In the rows, 128 means zero.
Each row is followed by its class number.
[102 126 156 162 109 101 131 121 181 101 125 157 158 130 115 164 104  82
 115 154 140 200 156 118 105 147 116 195 145 105 156 156  90 129 158 156
 141 101  26 150 136 146  93 183 135 165 124 129 153  87]  7
[ 59 130 106 166 130 116 109 141 128 125  93 123 135 181 171 157 130 144
 129 147 133 132  95 105  88 112 164 116  90 127 116 109 103 101 118 148
  98 140 100  98 125 149 129 142 191 166 103 159 145 111]  8
[103  68 134 159 123 188 158 138 172 123 134 150  94 189 108 177 101 153
 189 173 127 112 120 138  69  97 141 177 161 125 149 150 107 100 101 151
 152 108  87 105 108 109 127 147 119 123  83 138 188  98]  10
[ 94  87 146 144 164 131 132 119 135 119 142 136 110 207 104 137 137 124
 165 152 153 150 130 120  55 103 153 165 130 120 151 130  63 135 103 121
 121 132  81 125 122 128 136 175 126  89 132 109 128 126]  1
[104 131 134 130 133 117 105 176  76 113 125 137 142 124 156 110 139 117
  90 101  86  97 161 128 183 160 132 178 117 136 155 109 125 156 142 112
  88 158 140  85 160 121 187 125 149 118  77 128 145 119]  3
[157  87 134 117 131  91 152  97 144 148 127 131 175  81 133 123 139 187
 142 139 121 124 118 169 157 139 196 188 106 161 132 226 113  83 107 125
  69 174 146  63 143 144  95 151 194 106 110 144 134 148]  12
[100  68 135 114 159 143 130 178 143 117 122 141 162 103 103 108 130 126
 128 153  80  81 126 140 105 140 105 157 189 129 126  90 154  94 106 156
 136  67 156  84 118 153 108 160  84 115  95 128 120  97]  10
[ 81 121 140 126 132 132 150 173  91 133 157 105 110 157 132 137 114 191
 146  91 126 114 119 122  96 126 132  71  95 171 117 113 112 149 151 119
 106 102  67 131 146 143 168 118 131 137 110 106 117  96]  8
[ 98  83 119 154  92 145 162 136  96 108 113 157 113  72 192 105 139 182
 105 149 104 142 151 144  84 143  95 169 157 149 140 144 142  51  87 155
 198 164  92  77  86 130  81 138 113 119  86 123 187  75]  9
[ 58 168 117  99 124 100 104 130 153 171 115  90 135 128 157 168 149 107
  69  99  74  25 124 161 110  68 125  70 101 211 127 136  61  84 134  32
 116 138 113  82 138 118 147 143 163 155 117  83 123  98]  5
[118 169 135 165 162 166 138 152  90  97  86 135 121 130 127 110 169 167
  57  67 134 129 144 171  66 136 164 121 111  90 157 100 118 158 133 117
 174 139 104 100 119  95 137 103 176 117 103 153 164 122]  9
[106 103 132 137 138 173 137 149 110 104 113 140 141 111 112 135 117 149
 112 114 132 156 150 161  81 127 111  96 152 106 150 108  79 123 114 149
 119 146 121  87 109 118  70  92 140 133 121 113 130 129]  7
[124 111 107 147 124 117 116 129  88  91  91 130 123 141 160 110 138 133
 125 123 136 147 150 139  72 136 119 139 151 162 134 153 107  94 116 125
 144 104 109 106  94 105 142  93  68  80  70 132 135 111]  8
[ 98 135 151 143 134 141 114 132 113 135 135 140 156 164  70  79 128 136
 129 115 114 144 111 124 125 162 154 158 127  71 133 102  97 218 125 151
  86 118 108  97 179 116 153 137 107 122 108 141 139 107]  11
[168  70 121 130 106 132  83 171 182 119 151 141 105  53 119 115 119 126
 125 147 107 136 133 136  80 146 120 185 155 160 131 166 114 124 144 140
 157 129 134 133 121 139  97 106 123 119 124 111 177  99]  2
[113  95 136 131 153  95 133 126 143  86  76 133 127 127  91 127 125 149
 103 121 142 185 134 148 120 138 166 175  92  45  88 107 124 160 108 207
 135 187  97 120 124 156 111 129 160 112 135 173 155 123]  7
[123 187 144 123 147 128  91  71  95 132 129 111 148 120 142 129 139 149
  95 110 115  79 148 164  95 126 192 139 125 130 115 129 134 168 140 108
  90 127 115 117 128 130 161 163 157 136 126 127  96  91]  4
[ 96  59 141 150 164 152  89 164 131 133 116 139 113 146  79 141 145 147
 108 130 115 150 136 166 132 144 148 125 161  85  64 103 106 186 145 114
  82 108 110 133 142 125 138 106 139 134 111 105 102 128]  7
[114 170  99 154 122 102  98  95 182 106 117 123 136 167 136 119 132 137
 135 170 134  98  77  99 165 188 176 141  77 104 137 134 155  98 166 131
 146 158 139 105 121 117 133 133 168 139 141 143 182 116]  0
[105 145 128 128  84 131 151 157  78 105  92 130 179 154  87 101 189 101
  48 107 100  88 101 148  98 158 139 115 184 137 156 123 127 149 106 149
 116  88 180 106 155 126 146 145 140 144 119 145 139  44]  2
[104 175 128 159 118 142 128 152  78 155 124 116 122 139 161 133 138 153
 119  89 125 143 170 142  31 179  86 126 106 146 144 139  63  70 102  75
 113 126 103 121 143  89 134 165 166 112 119 133 105  78]  6
[143 155 125 141 111  85 102 143  58 156 118 128 138 129 169 116  74 189
 123  90 116 191 131  74 168 152 109 114  39  98 137 104 131 230 112 171
  48 211 146 116 180  95 133 120 164 131 107 133 149 118]  0
[ 75 177 108 124 136  90 116 193 131 166  77 114  95 158 151 139 158 165
  65 198  83  51  98 120 139 158  88 106 162 163  94  76 160  96 151  90
 148  88  52 137 139 136 118 199  69 122 144 132 170  78]  8
[ 96 157 149 109 144 139 168 130 145 126 163 152 160 147 131 129 113 121
 120 129 118  98  94 133 148 103 164  85 107 173 144 141 164 118 139 138
 139 133 161 107 125 124 138  69 132 168 171 123 160 120]  2
[116  97 119 109  68  89 161  82 172 148 118 114  96 141 133 123 139 117
 102 129 120 108 117 119 122 152 118 162 111 147 158 197 115 116  93  93
 102 149 132  75 138  79  87 180 114 147  90 134 182  90]  9
[181 145 116 123 126 145 136  86 124 100 169 122 147  85 119 161 128 184
 114  93  96  91  88 134  98 114 150  63  77 132  99 172 147 156 202 153
 154 135 120 165 158 117 131  89 155 131 133 102  97  92]  4
[137 134 145 142 157 138  98 170 137 127 125 123 119 124 104 133 108 128
 123 118 136 221 187  83  98 109 152 162  77  96 156 108  58  87 118 158
 145 182 152 206  87 117  81 136 209 139 142 166 173 147]  1
[ 64  87 134 136 146 149  71 158  74 106 138  64 132 102 133 148 120 168
 144 108 120 118 156 118 105 140 142  79  97  97 105 129 111 175  84 110
 116 149 135 103 135 149  67 122 137 101 102 119 122 147]  0
[130  83 125 164  99 138 144  76 194 157 156 136 145 106 109 110 157 130
  81 139 162 132  82 139 128 109 135 155 131  94  92 199 107  66 144 152
 157 103 127 114 110 135 113 107 145 149 112 150 113 137]  10
[ 83  98 126 150 170 175 150 170 137 120 137 103 119 161  76 175 133 119
 208 154 142 129 111 149  90  69 134  84 146 170 149  97 101  50  92 123
 156  84 106 148 105 148  91 139 101 117 152 135 137 178]  12
[ 70  51 144 152  94 137 123  85 131 111  96 137 125 118 101  94 165 117
 105 141 147  44 125 155  93 126 173 168 142 102  93 123 110 104 109 116
 139  86 113  89 102 149 119 200 144  82  70 116  93  83]  1
[123 109 149  88  99 105 130 106 182  93 156 156 117  90 104 110 101 169
 115 136 120  84 117 127 141 126 172 175  94 133 147 107 195 137 123 148
 212 142 137 121  98 183 114 107 140 161 130 139 146  82]  9
[ 67  67 121 104 131 163 147 165 142 125 143 166 145 120  80 117 155 122
 100  79 143 175  78 132  85 139 138 101 145 104 117 111 161 134 139 118
 153 159 112 114 139 151 102 149  98 127 144 134 144 103]  9
[ 85  64 131 151 155 154 120 137 212 142 165 140 119 236 131 165 152 139
 187 117 131 109  87 113 152 144 161  88 149 136 150 121 189 127 122 101
 118  86 120 101 106 146 138 124 122 178 152 159 151 117]  0
[ 95  93 127 136  89 109 173 172 117 143 107 156 135 137  75 138 124 143
 156 171  89  99 120 145 193 110 145 160 109 193 175 110 131 112  74 142
 123 181 119 101 163 168  71 142 162 177 126 169  88  75]  7
[134 110 102  97 158 115 135 127 129 126 115 120 185 121 137 165 139 155
 130 140  96 124  99 136 144 136 133 110  93  94  68 165 157  93 130 127
 129 175 180 116 128  96  64 135 179 121 151 172 183  97]  6
[128  75  98  96 111 168 139 143  92 131 120 135 161  92  97 115 124 113
  74 146 117 159 131 156 133 123 125 127 144 163 178 124 141  79  98 112
  73 105 207 108 169 123 108 116 136 145 123 163 121 167]  2
[111 148 132 105 137 113 141 189  65 103  98 106 126 167  93 118 122 157
 102 135 125  91 140 150 163 134 164 155 130 182 126 118 117 125 133 159
 118 115  89 126 146  85 153 116 107 157 103 150 123 101]  7
[106  90 130 126 169 128 117 111 140 138 159 130  99 126 173 146 137 102
 114 106 130 129 158 128 148  84 144 154 116 153 168 128 138  48 123  48
  92 133 155 128 130 135 168 146 159 129 122 125  81 158]  2
[108  79 153  87 136 164 131 106 160  86 130 133 166 161  62 128 131  93
 129  92 137 114 129 166 113  68 142 124 143  59 113  93  98 191 138 140
 169 168  99 106 128 120 118 168 169 122 182 124 142 107]  0
[102 148 116 123 111 115 166 100  82 109 107 126 158 203  91 142 133 141
 135 122 110 103 124 139 106 165 123 147 128 145 182 100 109 118  80 126
 101 136 120  85 119 160 137 185 181 171 128 140 115  33]  10
[124 130 141  97 128 105 160 220  53 121 141 128 101 162  75 130  89 186
 121 108  76 111 137  80 125 170  85 101 148 111  91  73  96  96 103 197
 118 134 103 137 195 180 141 201  47 135 140  99 114  58]  3
[118 113 122 127 158 152 106  88 159  95 139 129 148 132 119 119 148 138
 114 139 115 118 104 150 156 129 167 108 126  64  81 128 150 185 185 100
 136 111 153  81 139 102 155  79 110 107 113 112 127 153]  4
[117  56 142 160 112 187 134 150  72  88 130 154 114 176  94 147 132 115
 153 103 149 186 132 115  98 150 100  87 174 117 153  93  95 188 107 121
 103 119 118 141 108 141 105 135 121 110 109  79 111  91]  1
[123 167 129 164 117 103 110 124 147 158 136 183 115 164 152 114  97  47
 143 146 102 174 153 113 155 122 134 178  90 148 155 119  37 125 144 109
 106 199  96 121 160 106 157 106 158 163 131 119 100 120]  4
[130  93 106 153  45 151 119 117  81 151 154 130 117  97 103 121 103 163
 127 166 116 138 124 138 106 148  81 128 117 163 112 141 127 145 138  87
 115  94 106 109 136 103 121 116  97 141  98  73 125 116]  5
[107  90 132 167  92 101 157 168 119 152 107 122 118 163 146 102 150 200
 142 151 131  85 113 152 120 137 147 198 127 191 145 129 143  99  83 101
 151 125 114  91 112 104 154 161 159 107 113 153 139  96]  5
[ 91 155 122 144 115 120  84 135 113 181 104 102 153  84 178 132 144 136
 106 112 144  84 128 136 101  80 129 110 138 115 133  96 142 132 132  98
 125  92 104 155 127  98 118 177 151  91  87 141 115 144]  5
[ 95  59 116 177 132 104 106 110 149  73 168 140 157 125  91 132 107  92
 149 159 128 201 121 132 114 157 154 158 124 143 158 134  82  99 147 126
 144 129 140 129  94 152  83 110 142 177  95  85 119  84]  5
[ 89  64 126 140 159 125  99 154  75 109 179 133 145 159 142 131 123 137
 133 120 113 122 147 120 111 144 143 142 147 133 163 130  99 129 103  91
 108  90 157 113 130 121 126  78 142 143 102 126 126 119]  2
[ 60  11 129  99 178  84 117 109 165  84 125 138 124 112 181 124 135 115
  96  69  97 100 164 159 202 137 195 148  91 150 153 149 179 152 111 111
 126 187 128  68 158 138 160 111 219 156  89 167 171 129]  0
[135  99 121 182 119 115 148 137 149 134 102 183 166 111 171 135 152 144
 145 144  65 115 112 171  74 183 107 149 168 177 173 169 125 111 102 120
 135 142 123  76 124 125 110 122 130  68 105 107 169  80]  5
[102 149 124 151 162 130 112 175  94 131 137 146 157 189 124 125  96 129
 148 125  69 171 102 136 202 181 121 140  90 136 138  56  20 128 141 173
  54 158  78 158 150 137 161  80 148 141 135 149 131 122]  8
[ 78 125 137 153 124 130 118 141 118 135 112 131 100 117 131  85 137 151
  96 111 102  73 135 172 138 120 150 174 146 162 155  96  65 122  90 138
 147 145  92 137 149 104 145 163 166 122 124 142 159  84]  2
[ 91  40 125 150 112 107 161  99 144 138 155 158 175 120 108 162 117 131
 132 134  98 140  92 172  81 106 154 171 131 164 157 188 130 159  94 161
 149 101 106 131 166 144 141 113  90  84  98 204 212  88]  4
[ 94 105 140 133  88 127 127  99 173 136 112 154 129 168 104 116 139 172
 151 136 136  95  91 165 119 134 161 172 152 136 128 131 118 197 114 154
 135 120  75 114 137  83 139 161 163 135 123 131 176  97]  12
[104 112 122 111 117 159 112 125  94 124 157 137 165 156 137 146  98 114
 141 112 141 155 121 151 135 115 127  94 153 154 172 112  93 175 131  95
  82 120 112 103 140 115 154  83 141 141 117  93 138 157]  5
[ 48  69 125 159 126 138 133  89 163 143 136 164 141 137 114 106 110 105
 155 116  96 160 132 152 107 225 149 100  80 140 125 168  53 116 121 101
  70 115  58  84 173 165 126  84 150 141  99 111 132 128]  11
[124 132 102 133 103 131 155 109 132  97  84 175  91 173 170 126 118 125
 157 176 123 172 112 110 133 135 119  96 118 116 147  77 142  87  77 176
 141 195 159  94 119 156 114  84 136 155 107 100  82 117]  9
[ 90 130 170 114 148 125 127 110 209 135  91 146 147 197 136 111 141 108
 133 163 121 115 132 154 107  78 149 195 197  93 158  97 106 145  91 132
 133 143 162  79 131  99 169 170 129  93 111 142 151  95]  11
[139  96 123 201 156 142  90 114 141  70  85 140 152 129 135  69 113 105
 219 130 173 178 163 133 187 106 178 179 104 171 170 111  72 108 107 121
 150 139 162 100  77  82 109 111 226 133 101 141 130 172]  1
[123  91 135 163 114 133 114  95 181 103  99 116 119 139 137 175 153  96
 161 157 146  79 106 173 122 112 141 125 165 173 127 156 128 115  84 135
 156  57  89 139  91 159 110 114 129 110 121 141 144 164]  12
[112 132 133 111 167 176  95 106 144 125 138 148 124 130 155 162 118 161
  91 146 153 178 133 152 154  86 129 107 144  93 124 104 118 137 128 107
 151 175 140 111 154 122 138  97 151 113 128 119 103 184]  1
[130 100 142 167 124 144 140  88 163 125 120 201 167 157 109 175 100 169
 204 170  98 170  93 183 141 110 122 162 152 136 154  94 138 172  94 170
 134 127  97 119 128 156 123 125 107 106 121 128 136  94]  12
[151 216 127 146 136 161 119  54 175 134 118 172 175 146 137 105 140  59
 160 141 133 141 118 134  84 115 162 143 141 125 154 177 124  81 173 123
 109 145 128  64  99 104 164 113  97 114 122 111 163 117]  11
[113  96 117 154  90 123  99 140 107 134 121 125 120 138 110 118 117 147
 135 107 153  98 139 114 139 150 150 134 163 129 128 169  82 102  99  88
 116 116 179  95 164 104 141 154 142 114  81 132 153 130]  3
[ 74 101 136 160 118 131 137 165 129 109 160 113 152 142 147 169 139 117
 108 106 114 199 134 122  98 194 140 131 120 124 118 205  60  71 120 159
 127 148  86 134 122 166  92  83 147 158 103 177 165  99]  8
[140 195 120 149 105 118 164 133  76 139  89 140  98 124 184 136 103 133
  84 158 159 149 120 104 109 138  89  66  68 131 105 100 160  81 136 122
 145 163 148 139 115  98 110 102 157 145 130  93 106 138]  9
[176 103 136 110 120 142 120 126 113 166 133 109 107  77 141 157  80 243
  93 131 165  96 106 176 118 112  82 109 119 141  90  68 193 163 140 132
 115 141 152 144  99 125 111 155 131 100 151 114 132 111]  3
[129 132 122 154 144 164 147 132  68  99  82 103  99 154  89 166 133 249
 104 138 145 158 144 154  82 111 121 145 119  72 136  50 159 134 109 135
 127 138 101 118 105 127 115 190 154 123 137 152 135  96]  7
[124  65 118 160 136 157  85 133 106 102 154 133 118 188 114 183  77 154
 198  98 150 186 136 136  84 137  89 108 162  93 114  76  81 189  98 168
 111 101  97 137 154 135 136 131 114 152 107 120 107 108]  3
[104  95 145 158 115 153 144 120  49 104 102  98  74 160 127 136 152 169
 135 101 140  71 152 115 114 137 137  96 142  90 119 107 124 150  77 143
 127  85  84 139 104 131 112 172 109  85  72 128 133  97]  1
[ 99  76 106 106 126  91 138 127 128 152 136 108 111 125 159 131 124 146
 125 132  86 139 124 105 109 176  99 152 114 127 123 183 125 100  95 116
  55 131 140  98 172  93 123 170  78  86 102 130 189 122]  2
[102 136 152 131 111 136  97 188 105 137 136 113 156  97 106 126 119 159
 145  86 111 167 163 128 123 181 159 151  90 116 132 118 121 177 117  87
  88 156 119 105 161 163 120 151 173 128 108 129  78 126]  5
[129 161  94 154  93 106 102  71 125 160 132  97 151  91 108 117 164 162
 168 170 101 142 107 153 147 129 138 158 115 124 167 135 105 150 113 153
  87 168 161 130 154  99 101 164 212 151  97 139 148 108]  12
[171 104 143 182  96 103 137 137 160 126 121 170 150 187 143 103 153 107
 127 156 156 148 107  98 145 133  92 171 187 110 161 147 142 192 124 111
 136  65 104  76 129 121 120 137 118 141 142 153 144 134]  8
[130 131 157 140 152 135 116 136 170 118 129  96 188 131  72 129 157 163
 113 148 109 124  98 167 115 124 181 157 146 122 129 145 101 179 149 166
 127 106 118 135 147 148 111 149 161 139 122 150 144  75]  11
[110 138 141 100 152 105 145 191 112 150 135 108 174  92 155 128 141 159
  91 113 137 151 106 138 121  93 103 118 108 113 135 146 127 200 114 133
 138 176 134  97 210  94  74 144 137  87 125 160 116 127]  6
[109 151 125 114 146 145 125 141 104 111 105 131 123  85  82  73 103 184
 167  88  58  32 103 178 158 165 191 127  81 146 155  61 121 163  98 186
 126 186 130 130 155  98 133 122 141  75 111 141 152 117]  5
[ 90 111 155 139 137 151 123 156 169  91 105 148 137 157 147 116 156 128
 143 108 117 122 123 148 141 169 192 167 155  91 146 103 153 179 148 171
 119 138 106 136 125 126 164 133 184 117  86 170 143  94]  8
[150 147 138 135 115 139 155 150 108 129 126 132 141 166 108 127 134 104
  98 172 127 117 119 131  55 107 117 102 129 119 109 116 137 195 155 119
 125 119 175  86 140  77 132 112 146 159 149 103 117 107]  4
[141 153 113 119 113 108 154  73 136  99  91 143 147  98 114 147 102 176
 131 156 142 148 123 177 135  84 142 135  97 141 150 125 129 102 119 138
 181 182 148  85 113 124 100 115 163 116 115 125 155 114]  12
[119 128 114 149 131 155 127  78  84 112 127 145 152 130  86 117 108 164
 105 160 129 133 109 148  98 183 160 135 131 101 133 116 163 133 144  98
  75  90 181 115 130  96 142 161 149 123 136 111 188 105]  2
[132  36 130 148 127 115 115 143 160 130 127 144  91  96 137 100 126 175
 196 102 106  91 124  88 226  69 165 200  76 224 150 133 158  93  91 133
 136 167 106 122 101 145 100 187 149 138 111 160 134 112]  1
[111  84  98 140  57 158 110 128 143 110  86 104 118  71 187 148 118 115
 152 141 135 140 142 113 109 115  97 126 135 138 167 155 169 112 104 150
 126 116 125 103 168 117 138 166 130  74  54 151 191 157]  0
[ 88 108 130 146  80 162 128 133 135 138 121 130 116 137 138 107 128 112
 166 135 106  92 164 126 145 148 146 127 120 171 146 151 156  95 130  94
 119 103 127  98 101  99 161 121 122 126  89 128 194 118]  0
[ 72  12 142  71  46 170 165 186 160  78 105 110 171 141 126 162 143 141
  76 123  91  44 104 123 132 131 134 111 164 158 115 201 167 135  91 162
 160 129 153  57 142 100  50 149 151 173 110 162 190  74]  0
[148 175 132 111 114 135 139 117 105  68  88 135 141 162 102 155 102 125
 120 137 150 126 119 122 111 151 122 105 155 102 119 155 106 126 128 142
 125 139 138 103 145  94 118 115  86  94 129  94 113 129]  7
[129  94 120 104 101 151 124  92 132  51 115 164 143 169 141 149  78  90
 138 121 140  42 120 144  85  81 146 129 130 133 139 118 111 118 142 164
 175 140  88  43 104 108 132 115 142 155 110 103 148  76]  0
[109 156 120 138 132 158 144 104  99 122 130  92 137 153 118 159 117 168
 111 105 128 159 130 132 132 121  88  53  75 143 152 118 100 162 110  94
  74 137 134  85 168 132 128 137 147 155 161 101 131 174]  3
[125 127 166 194 143 115 155  99 140  94 137 168 109 136 168  99  83 123
 156 181 103 176 164 115 151 204 137 186 129 116 162 140 127 139 110 167
 132 129 120 131 118  88  96 121  86 118 106 120 147 123]  4
[154 149 140 184 178 104 134 118 138 142 105 125  93 182 162 141 133 122
 208 150 118  90 117 116 162 105 162 140  87 203 134 139 104  65  89 143
  98 170 147 147 101  98 127 158 157 115 124 125  93 117]  1
[ 93 128 116 130 120  87 145  68 133  98 103 153 155 169 122 143 101  87
 108 150 181 126  94 120 166 117 169 101 122  89 107 158 105 111 152 137
 103 120  94  73 145 138 129 109 134 155 112 111 141 141]  7
[135 107 140  84 118 106 143 134 185  97 115 149 137  99 166  68  85 114
 184 102 152 176 153  95 158 165 108 152 112 123 186 141 101  98  95 107
 117 174 184  85 143  96  94 141 129  58 124 117 125 160]  6
[ 97 129 123 143  79 134 120  88 120 148 115 140 136 141 161 135 121 110
  94 114 150 127 136 114 104 146 120 157 137 160 169 161 137  75  95  52
  67 110 150  66 114 106 103 192 116 154 113 132 119  96]  2
[ 86 135 128 168 112 149 176 143  95 118 109 160 150 156 156 148 157 119
  94 169  84 114 117 149  65 170  92 165 141 121 151 135 126  65 107 109
 141 144 123  50 115  98  84 156  90 120  83 122 131  56]  9
[133 140 112 150  66  88 116  55  78 140 127 124 116 135 186 131 125  95
 139  83 163 112 101  92  82 137  98  99 113 126 117 164 113 153  87 137
  97 131 103 132 131 118 157 140 165 130 120 107 162 115]  9
[107  37 124 146 127 158 104  85  98 101 157 147 122 148 136 145 112 161
 121 125 160 104 118 119 140 111 135 114 114 104 121 133 187 177 130  52
 125 140 140  63 124 106 108 133 160 145 134  98 115 144]  0
[103 120 138 135 111 130 159  63 101 108 101 140 136 112  99 131 109 165
  94  87 117 111 138 184 179 174 129 162 117 119 174 106 152 161  76 148
  98 125  72 101 157 134 128 167 142 134 130 192 161 114]  7
[131  99 113 169 138 116 127 154 125 154 165 136 148 102  88 107 157 130
 119 127  90 119 104 128  60 187 102 137 140 133 185 158 116 134 122 121
 139  96 136 121 184 124 103 111 113 104 105 162 162 100]  11
[141  59 140 140 128 159 127 145 145 118 144 140 133 126 156 105 103  99
 184 132 167 116 137 110 174  68 114 155 144 147 118 113 154  85  93 129
 142 125 201  68  62 125 138  78 180 163 125 132 108 177]  10
[103 133 104 140 118 116 159 107 109 110 104 137 117 106 100 127 112 144
  84 137 136 154 162 143 101 139 130 138 107 158 181 164 135  68  97 104
 142 132 134  58 150 116 121 116 127 153 117 161 186 147]  7
[139 141 154 104 167 164 135 183 106 108 102  91 119 121  82 142 102 216
  99 135 142 110 129 170 111 112 159 122 134  99 150  53 135 168 104 158
 107 161 190 108 153 141 107 171 125  85 121 135 111 137]  3
